Below is a small trained network, with its code and all its weights. Each question gives an input and a class and asks what happens when units are switched off, that is, made to give their printed mean instead of their output.

import numpy as np


def w(rows, s, z=0):
    codes = np.array(rows[::2]) - 128.0
    scale = np.full(codes.shape[1], s)
    scale[-1] = z or s
    return codes * scale


def norm(h):
    return h / np.sqrt((h * h).mean(-1, keepdims=True) + 1e-5)


def f(y):
    return np.maximum(y, 0)


def log_softmax(a):
    a = a - a.max(-1, keepdims=True)
    return a - np.log(np.exp(a).sum(-1, keepdims=True))


def net(x, mask):
    res = np.array(x, float).reshape(1, 6) / 4 @ E
    u = 0
    for l in range(3):
        y = f(norm(res) @ A[l][:, :-1].T + A[l][:, -1])
        res = res + np.where(mask[u : u + 10], y, B[l][:, -1]) @ B[l][:, :-1]
        u += 10
    return log_softmax(norm(res)[-1] @ U[:, :-1].T + U[:, -1])


A, B = {}, {}
E = w([
[164,4,117,138,174],'x0',
[129,126,128,129,128],'x1',
[159,132,196,208,99],'x2',
[127,127,128,127,131],'x3',
[115,159,120,181,220],'x4',
[53,104,95,183,76],'x5',
],0.0011)
A[0] = w([
[172,138,159,86,147,233],'L0N1',
[133,136,129,164,137,100],'L0N2',
[5,80,106,221,74,114],'L0N3',
[130,89,128,122,141,197],'L0N4',
[137,167,104,143,107,74],'L0N5',
[128,172,120,128,112,21],'L0N6',
[77,106,99,155,117,103],'L0N7',
[128,101,140,134,135,163],'L0N8',
[159,146,186,108,177,147],'L0N9',
[118,62,155,124,163,251],'L0N10',
],0.003,0.0015)
B[0] = w([
[155,170,29,211,61,242],'L0N1',
[71,124,117,87,130,145],'L0N2',
[254,205,73,103,155,251],'L0N3',
[121,214,97,132,93,203],'L0N4',
[26,146,179,123,133,146],'L0N5',
[46,214,164,123,80,136],'L0N6',
[252,153,108,136,140,167],'L0N7',
[112,161,132,141,97,171],'L0N8',
[185,154,51,171,107,194],'L0N9',
[114,206,130,112,92,254],'L0N10',
],0.0018,0.0017)
A[1] = w([
[64,123,64,179,80,150],'L1N1',
[119,65,184,52,66,62],'L1N2',
[137,132,231,173,101,12],'L1N3',
[124,136,113,135,122,144],'L1N4',
[175,150,148,62,154,38],'L1N5',
[173,18,87,163,117,214],'L1N6',
[133,150,57,163,105,125],'L1N7',
[204,65,92,125,185,185],'L1N8',
[52,116,83,190,87,98],'L1N9',
[144,3,143,131,178,41],'L1N10',
],0.0034,0.0011)
B[1] = w([
[206,145,166,89,162,201],'L1N1',
[147,140,68,180,50,160],'L1N2',
[120,77,150,126,136,162],'L1N3',
[138,119,142,127,126,164],'L1N4',
[168,106,148,145,146,152],'L1N5',
[100,226,170,95,114,219],'L1N6',
[171,119,174,93,143,252],'L1N7',
[92,209,152,121,105,223],'L1N8',
[198,150,146,101,190,161],'L1N9',
[31,252,182,98,114,145],'L1N10',
],0.0032,0.002)
A[2] = w([
[72,114,129,116,112,118],'L2N1',
[70,117,102,198,223,73],'L2N2',
[104,204,3,27,134,246],'L2N3',
[102,167,138,115,207,176],'L2N4',
[37,89,33,35,151,117],'L2N5',
[70,121,81,207,207,75],'L2N6',
[82,127,91,164,196,97],'L2N7',
[90,174,115,216,242,182],'L2N8',
[191,165,244,213,61,254],'L2N9',
[171,229,128,168,181,179],'L2N10',
],0.0024,0.0009)
B[2] = w([
[145,162,154,139,128,129],'L2N1',
[162,137,77,145,3,133],'L2N2',
[92,52,177,238,185,250],'L2N3',
[138,99,127,129,49,171],'L2N4',
[122,75,185,238,173,144],'L2N5',
[160,127,94,145,26,132],'L2N6',
[154,120,135,156,69,133],'L2N7',
[164,89,99,118,26,173],'L2N8',
[56,55,75,135,236,252],'L2N9',
[99,73,155,27,74,250],'L2N10',
],0.0027,0.0032)
U = w([
[12,255,195,84,110,173],'0',
[149,82,153,96,134,209],'1',
[226,137,131,75,170,151],'2',
[153,105,76,159,3,143],'3',
[124,94,146,99,156,168],'4',
[81,55,147,212,208,120],'5',
[99,169,47,143,167,11],'6',
[84,200,71,191,153,2],'7',
],0.0073,0.0046)

Each question gives the input, the list of numbers given to net, and the class t.
The units are the neurons (one row each of A and B). Each row of codes is followed by its name. A weight is (code - 128) times the scale printed after its matrix; where a second scale follows, it is the last column's (A, B and U).
mask holds one flag per neuron, layer by layer. A switched-off neuron (its flag False) gives its mean, the last column of its row in B, instead of its output. The means were averaged over made-up inputs and are rounded, as every weight is.
A unit's drop is (log p(t) with every unit on - log p(t) with that unit switched off) / (log p(t) with every unit on - log p(t) with every unit switched off).
The circuit of an input: a set's keep is (log p(t) with only the set's units on - log p(t) with every unit switched off) / (log p(t) with every unit on - log p(t) with every unit switched off). Starting from the 12 units with the biggest drops (on a tie, the unit counted first), units are removed one at a time, each time the one whose removal leaves the highest keep (on an exact tie, the one counted first), for as long as the keep stays at least 0.8.
circuit, biggest first: the units of the circuit, biggest drop first
top k neurons: the k neurons with the biggest drops, biggest first
top k neurons in layer l: the k neurons of layer l with the biggest drops, biggest first
input [-4,4,4,-7,7,8], class 2: top neuron -> (L1N1)
input [-5,-1,-6,5,1,1], class 5: circuit, biggest first -> (L2N3; L1N6)
input [8,7,4,-6,7,5], class 0: circuit, biggest first -> (L1N6; L1N10; L2N3)
input [0,3,-8,7,-7,3], class 5: top 3 neurons -> (L2N3; L2N5; L2N10)
input [4,1,2,1,1,-3], class 0: top 2 neurons -> (L1N8; L1N6)
input [8,5,1,-6,-6,7], class 0: circuit, biggest first -> (L1N6; L1N10)
input [7,5,-6,1,-4,-4], class 0: circuit, biggest first -> (L1N6; L1N8; L1N10)
input [0,-6,-7,3,5,8], class 2: top 3 neurons -> (L1N1; L2N9; L1N7)
input [0,-5,-8,5,-5,6], class 5: circuit, biggest first -> (L2N3; L2N5)
input [6,-6,-4,-6,4,7], class 2: circuit, biggest first -> (L1N1; L2N9; L1N9)
input [-1,-5,-7,6,-6,1], class 5: circuit, biggest first -> (L2N3; L2N10)
input [-6,1,-7,6,-2,5], class 5: top 3 neurons in layer 1 -> (L1N6; L1N8; L1N10)
input [5,5,-4,-4,4,-3], class 0: top 2 neurons in layer 1 -> (L1N8; L1N6)
input [2,-4,6,-4,-3,-3], class 5: top 2 neurons in layer 2 -> (L2N9; L2N10)
input [5,0,-7,0,-6,-4], class 5: top 2 neurons -> (L2N3; L2N5)
input [-1,-1,-6,5,-3,5], class 5: circuit, biggest first -> (L2N3)
input [1,1,-8,4,-4,0], class 5: circuit, biggest first -> (L2N3; L2N5)
input [8,-4,-8,-1,6,6], class 0: top 2 neurons in layer 0 -> (L0N1; L0N7)
input [6,-1,6,-6,-8,-5], class 3: top 2 neurons -> (L1N2; L2N3)
input [0,1,5,1,-2,-4], class 5: circuit, biggest first -> (L2N9)
input [0,3,-6,-3,-7,-6], class 3: top 2 neurons -> (L2N9; L1N2)
input [5,-5,8,6,-8,-6], class 3: top 3 neurons -> (L2N3; L1N2; L1N7)
input [-4,6,-3,6,4,-1], class 1: top 2 neurons in layer 1 -> (L1N6; L1N8)
input [-4,-2,-5,-2,6,4], class 3: top 3 neurons -> (L2N8; L2N9; L1N6)
